Each row has a hidden stage along a path, written after it and counted from one end. A new block has a new path.
[-41,187,31,7,-75,116,161,-98,-37,49,-65,99,-53,0,150,65,-59,-262,-78,106,21,48,-110,56,46,34,56,-7,-118,-60,-68,-55,-138,119,51,-17,54,58,226,63,117,80,220,96,211,152,-77,-25,-43] | 4
[27,-19,-77,-66,83,-21,-57,-127,91,67,102,-128,-10,-52,8,11,-3,-110,-68,11,-85,26,48,-84,26,-93,104,-22,77,-22,-9,-17,-62,-43,-76,117,-11,9,40,-87,64,-27,-109,15,-131,-49,-62,-60,-67] | 18
[95,-54,-21,48,89,-50,-132,-12,119,43,-78,-95,6,-56,-25,62,-77,24,-20,-51,22,71,-6,-67,99,-112,64,-37,-37,-102,-51,58,-2,9,48,53,115,60,116,-45,131,58,0,29,34,94,-94,-43,25] | 31
[-99,53,58,-88,116,-33,-469,-468,-17,707,-117,-375,-108,58,45,143,-406,-213,-222,-6,31,-15,-178,-84,110,-112,338,-30,89,70,-173,-382,-295,-210,-52,366,92,58,457,43,169,28,-199,-206,-49,-61,-388,-150,-54] | 19
[95,42,-133,-47,62,-4,168,-103,176,-157,244,13,-3,-35,-84,-50,169,-189,33,26,-190,56,126,-72,-25,-127,116,34,137,3,73,28,-3,111,-157,62,-11,-18,-102,-198,-28,-82,-104,138,-350,-122,12,-55,-113] | 34
[-72,73,-184,-109,-34,-25,128,-151,72,153,52,53,-51,-37,149,-40,-5,-85,-145,-18,-29,66,44,-65,10,-39,115,-27,22,-77,-14,-67,-101,25,-70,9,-14,133,32,-101,26,-24,-9,5,36,69,-147,-73,-18] | 6
[-206,165,-138,-72,-104,160,31,-207,37,316,-108,-138,-71,17,81,-81,-81,-315,-50,1,-65,-72,-152,-104,51,153,93,-164,-185,2,-80,-77,-197,-68,44,-21,-103,23,283,58,100,-78,231,-50,172,27,-218,-91,133] | 26
[-68,154,-71,3,-8,94,30,-47,58,117,94,-27,-94,-61,-20,44,6,-158,-48,106,-50,-170,-63,-47,71,120,30,4,6,-18,121,-81,-221,-5,0,-95,-33,-81,15,25,55,-165,152,-46,70,-90,-28,-55,-39] | 21
[-122,122,102,-80,67,-59,-185,-192,12,333,-97,-156,-41,11,110,184,-174,-189,-101,46,39,-251,-200,24,59,115,164,-122,-118,-35,70,-184,-363,-141,120,-28,181,2,201,74,1,-33,153,-238,206,25,-82,-113,34] | 17
[-58,49,73,-152,116,-179,-222,-230,-32,445,-23,-119,9,7,138,172,-209,-80,-259,9,77,-103,-97,5,98,-74,228,-63,133,-91,135,-243,-285,-193,-101,183,146,117,126,30,-20,-65,-199,-227,40,13,-214,-166,-57] | 14
[123,127,-58,67,-104,-78,410,159,-54,-202,72,355,-25,-171,-15,-53,215,-58,-68,47,-40,124,109,2,117,-110,46,152,124,-238,239,140,188,174,-165,-34,-35,137,-207,-91,38,-10,-74,299,-137,142,-59,-52,-72] | 3
[125,-66,41,42,5,-154,59,92,36,81,-114,107,43,4,36,45,-135,186,-169,-119,105,196,-9,-11,71,-227,69,-27,68,-236,107,38,81,28,16,-8,242,228,1,-37,61,135,-129,11,81,275,-179,-122,60] | 5
[117,-28,-80,56,31,57,144,178,158,-211,143,27,-77,-144,-101,-15,145,48,121,13,-100,-20,-14,-75,36,15,-39,-10,-30,-79,122,210,72,80,15,-125,0,-54,-168,-109,66,-10,107,130,-15,-39,83,22,-5] | 30
[-56,44,-118,-68,37,4,62,-52,11,-73,62,-7,4,-151,243,87,109,-185,-75,142,-23,-60,2,-36,98,91,-27,-31,-81,-62,-13,51,-130,-52,-42,17,-121,-32,55,-1,91,-59,102,71,208,42,57,81,-72] | 13
[55,61,-173,-32,78,34,74,43,125,-140,167,37,-78,-241,-21,-48,203,15,32,30,-76,-53,165,-50,67,52,-26,44,-35,-79,55,175,-64,109,-14,-29,-137,-29,-160,-97,64,-112,130,89,-65,-61,98,-1,-101] | 26
[115,55,113,21,-91,25,270,314,36,184,92,229,-183,-63,-119,99,-65,272,-3,-9,43,-103,-336,-7,78,42,24,-57,90,-227,428,53,43,-24,-58,-216,181,72,-275,1,-16,68,31,-14,259,27,-153,-92,64] | 4
[-116,55,-127,32,26,-41,-24,-158,8,-96,75,-97,-79,-122,143,68,81,-328,-49,172,-111,-122,72,-64,23,68,115,121,-31,57,-69,-84,-146,8,53,-48,-36,-86,83,-93,105,-89,85,72,-55,-51,101,44,-101] | 14
[-30,80,-135,-69,47,-45,149,-27,19,-199,139,43,8,-169,84,-63,247,-242,-16,99,-124,-58,185,-21,25,30,53,58,-1,-37,91,115,-81,98,-56,0,-123,-7,-114,-92,-6,-165,55,144,-177,-35,129,-31,-99] | 33
[-75,31,-78,-32,-22,-64,94,-11,-14,55,13,-28,-12,-53,45,-43,61,-180,-67,52,-87,-70,1,-79,38,12,100,0,25,-42,134,-3,-70,-26,-18,-55,-10,16,-31,-32,9,-117,-13,55,-69,19,-39,-80,47] | 36
[114,76,-72,-11,11,117,179,95,165,-38,215,162,-135,-54,-47,53,15,134,-11,56,-9,18,-6,2,-18,-25,-23,48,74,-81,74,19,-83,183,-12,-135,85,5,-157,-86,42,21,121,54,106,-31,17,-27,-125] | 3
[-73,70,-12,-63,11,9,28,-155,-47,97,6,-94,15,-41,161,48,-9,-302,-112,94,-56,-13,-78,-35,81,12,84,-59,-16,-21,26,-51,-131,-100,-75,118,-60,-1,169,32,78,-41,-16,30,41,34,-78,-20,-33] | 16
[23,327,115,104,-143,-78,139,-168,-200,-10,-330,268,5,-134,99,163,51,-562,-48,158,57,17,-42,84,245,-29,272,141,-162,-253,-164,-44,103,142,-60,155,47,184,397,40,207,187,137,366,75,265,-215,-54,-52] | 3
[-81,-321,-194,-51,142,164,-238,71,292,227,166,-356,-146,97,190,14,-349,505,-142,-70,61,89,-113,-144,-168,7,-204,-166,-31,151,-121,-49,-319,-70,314,-256,163,-78,-18,-16,127,22,148,-349,472,27,69,61,55] | 9
[-12,46,-50,10,4,82,13,11,102,-4,-68,-41,14,1,66,96,-15,-142,17,97,-1,-79,-98,-50,64,78,-37,-89,-157,-49,-78,19,-141,17,109,-129,62,-59,156,51,101,6,244,49,292,86,5,20,65] | 37
[-54,93,-60,-40,-48,210,198,-4,80,39,110,-33,-15,61,45,-32,0,-206,-11,79,-89,-4,-168,-52,10,78,-55,-141,-23,20,115,7,-152,3,-49,-65,-53,-64,68,55,35,-110,149,19,140,-31,-52,-25,25] | 32
[-61,-171,-203,-133,190,-14,-202,-322,185,-363,69,-319,158,51,232,-90,43,-339,-78,30,-144,192,469,-38,-263,-206,81,-10,-118,144,-554,54,-134,193,225,78,59,29,251,-203,107,78,70,69,-243,61,278,-40,-150] | 14
[102,59,-42,-24,11,-47,192,-90,86,-178,122,64,38,-71,15,72,160,-276,19,66,-132,29,1,-47,65,-94,120,-12,53,-105,58,49,81,-1,-184,97,0,14,10,-145,26,42,-99,184,-151,-14,-32,-1,-79] | 14
[194,-4,194,-104,72,134,202,255,-49,-140,141,203,101,9,126,74,-48,142,-175,92,131,204,-5,165,-4,-150,-168,-72,112,-187,158,172,-50,162,-72,67,96,114,-95,145,39,85,2,79,256,168,71,-83,-183] | 5
[-33,113,-137,57,-7,30,28,-134,121,173,-31,-43,-50,-31,17,7,-48,-94,-60,-33,-22,23,-79,-98,141,19,41,-47,-42,-41,64,-72,-155,-23,-10,-8,-5,8,140,-9,88,-102,89,-40,56,60,-178,-22,58] | 29
[86,144,34,-39,26,46,158,-49,31,-108,164,45,-42,-121,-94,12,161,-261,49,82,-143,-62,10,9,43,-14,118,22,42,-66,129,74,-11,66,-126,90,-44,-32,-52,-74,16,-27,6,143,-231,-103,18,-74,-125] | 21
[237,-111,-69,112,132,-250,-82,10,221,-77,0,-38,-37,-202,-149,109,73,180,76,-139,-55,41,39,-135,162,-183,135,33,21,-184,73,128,172,-60,-27,53,147,46,-94,-236,87,128,-165,76,-188,63,-83,19,32] | 18
[82,-206,-4,4,114,-126,-211,-90,180,143,-72,-192,32,93,61,114,-259,151,-123,-125,50,155,-48,-86,-20,-235,112,-103,24,-73,-122,-68,-25,-76,106,29,309,124,157,-108,96,187,-143,-124,86,155,-137,-70,58] | 11
[78,44,-156,85,10,92,-9,12,217,43,-82,70,-72,-24,34,70,-112,175,-38,-19,100,113,29,-53,63,-38,-83,6,-137,-105,-210,3,-114,180,188,-166,129,45,133,-20,184,109,283,35,347,203,-66,31,21] | 1
[8,39,149,-210,22,56,241,-155,-96,164,135,-56,21,14,210,-12,-37,-221,-123,3,-98,154,-245,46,-2,-79,102,-206,42,-9,196,25,-84,-133,-210,294,-41,76,89,40,-33,97,-173,4,-40,62,-140,-58,-55] | 11
[-92,170,-109,-48,50,212,34,74,205,97,395,18,-197,31,-78,132,-9,-8,-17,236,-50,-390,-101,-11,-64,243,-57,45,153,97,279,-211,-477,89,27,-354,73,-229,-248,4,-84,-360,275,-214,183,-355,160,-62,-163] | 33
[-98,83,-127,13,-17,24,84,-43,24,76,146,-60,-169,-131,-27,-76,76,-152,-12,62,-142,-118,-13,-92,25,90,113,78,47,44,167,-27,-115,15,-10,-73,-83,-57,-97,-83,37,-177,48,22,-166,-129,-11,-51,-32] | 30
[122,-97,-295,165,95,258,-229,29,390,-137,172,-214,-289,-193,-197,84,7,136,253,80,-106,-56,22,-223,30,73,-56,109,-132,88,-397,97,32,138,180,-154,-54,-235,59,-209,338,95,301,150,144,-221,94,191,-89] | 25
[204,-126,22,62,62,176,-29,190,385,82,163,-92,10,251,-277,102,-255,335,5,-101,18,45,-190,-97,-73,-153,-120,-204,150,-80,147,-36,-77,-2,62,-240,353,-48,-75,-30,13,33,19,-202,194,-54,-95,-125,80] | 20
[70,90,-122,-17,-12,41,90,-53,115,115,10,92,-132,-108,-10,-4,-10,55,-17,-20,-7,85,23,-53,51,-53,78,42,-46,-100,-103,19,-22,141,17,-7,21,83,32,-91,120,109,107,118,66,88,-126,-27,-32] | 1
[145,-186,83,29,210,-411,-433,-39,20,181,-262,-101,-61,-254,101,240,-177,284,-110,-126,180,15,56,-15,165,-198,266,81,-81,-245,-143,46,60,-75,164,149,305,233,94,-133,172,289,-149,-42,86,251,-109,-47,-6] | 8
[-112,11,-49,-130,-100,228,296,77,26,228,179,-14,-135,74,131,-119,-116,63,-110,3,-60,67,-252,-43,-106,75,-67,-177,22,32,201,1,-156,-24,-3,-135,-25,20,-83,51,-4,-20,97,-89,244,17,-95,-64,55] | 5
[186,-48,98,-58,139,16,-31,-52,151,57,297,-108,-75,16,-179,96,-62,10,-3,16,-124,14,-72,-32,-45,-192,155,0,258,7,155,-57,-30,-15,-158,143,154,-43,-112,-142,-9,45,-248,-19,-287,-207,-41,-102,-170] | 17
[67,42,90,-25,75,57,7,73,-11,-35,41,-5,9,-77,41,86,5,-106,-30,103,12,-25,-60,39,82,-1,-2,-30,-8,-78,91,88,-90,39,-20,58,23,-8,34,68,79,-24,70,69,98,20,30,-38,-85] | 32
[-48,35,-132,-122,167,58,-230,-390,173,113,26,-264,75,65,116,-30,-116,-207,-149,-37,-41,128,218,-24,-63,-129,77,-74,-57,92,-305,-114,-328,80,98,175,31,26,311,-39,85,-39,71,-122,-116,37,-17,-99,-103] | 21
[2,41,-21,12,63,39,-35,-13,114,67,11,-102,-130,-137,-5,34,-4,-1,73,-18,-44,-103,-114,-40,58,104,44,-64,-165,-20,48,82,-143,6,132,-69,42,-43,25,-30,78,10,218,-44,94,4,13,-3,33] | 29
[-41,44,19,27,15,-126,-6,-38,-71,8,-65,0,-49,-162,174,159,25,-187,-67,114,8,-117,-94,-12,139,63,116,39,-79,-107,61,-10,-64,-85,20,0,41,16,81,-11,101,27,45,57,143,94,-11,33,-22] | 12
[-22,45,-58,-2,18,-49,35,-156,12,-51,35,-3,-32,-64,156,80,9,-239,-95,97,-42,38,41,-15,27,-58,136,70,1,-29,-88,-66,-66,47,-10,53,47,43,124,-90,99,43,-5,91,-21,58,-13,1,-106] | 9
[-131,0,-109,129,-47,-130,-53,-167,-15,84,-48,-108,-70,0,102,65,-91,-260,-152,86,-62,-26,-14,-121,53,-49,188,135,74,23,-5,-216,-74,-63,49,-72,104,7,151,-91,123,-65,-82,9,-80,43,-97,-23,12] | 12
[-43,215,-139,-133,45,7,23,-284,47,225,73,37,-214,-214,93,-3,53,-134,-30,37,-61,-45,78,1,38,53,210,98,-90,3,-142,-74,-218,142,0,117,-86,53,64,-118,73,39,150,63,-72,-21,-73,-31,-150] | 1
[-24,115,-106,62,7,94,41,-8,98,37,57,-7,-98,-93,16,57,22,-94,1,83,-25,-88,-82,-61,118,111,-22,7,-54,-22,78,-14,-168,29,23,-93,-37,-79,40,11,102,-125,193,11,142,-27,-22,27,-19] | 30
[164,71,168,32,-16,-102,-27,-56,-2,193,-227,125,36,51,-46,145,-206,-50,-118,-63,123,159,-82,44,108,-250,222,-13,26,-259,-68,-62,93,78,-27,136,301,260,237,-7,118,259,-94,98,65,248,-298,-179,7] | 3
[-25,155,-152,-52,-50,71,225,-87,14,150,105,125,-148,-145,120,-42,48,-47,-94,42,-37,78,-35,-41,93,30,39,42,11,-52,67,-17,-103,70,-104,43,-137,49,-12,-37,82,-31,64,97,65,51,-132,15,-73] | 3
[57,-34,-193,-37,37,-23,168,70,275,-32,194,6,-31,-24,-104,-89,94,153,27,-123,-112,-8,32,-123,-29,-38,-4,-103,63,-74,236,93,-52,23,-26,-175,67,18,-250,-172,-85,-127,7,-72,-104,-48,-19,-86,73] | 31
[-43,-78,-133,59,-20,39,-8,22,32,-172,6,-62,-25,-64,159,71,11,-184,-51,159,-30,23,38,-94,19,-5,2,59,-45,-30,-191,28,36,24,66,-86,-10,-24,124,-60,202,41,77,165,182,52,60,74,-46] | 11
[-50,94,-123,-159,29,121,54,-48,113,156,195,-6,6,54,20,-4,-9,-118,-118,86,-35,-72,9,-45,-7,16,16,-85,142,-33,112,-85,-229,17,-147,-9,-45,6,-41,7,-31,-218,8,-63,58,-140,-74,-134,-84] | 32
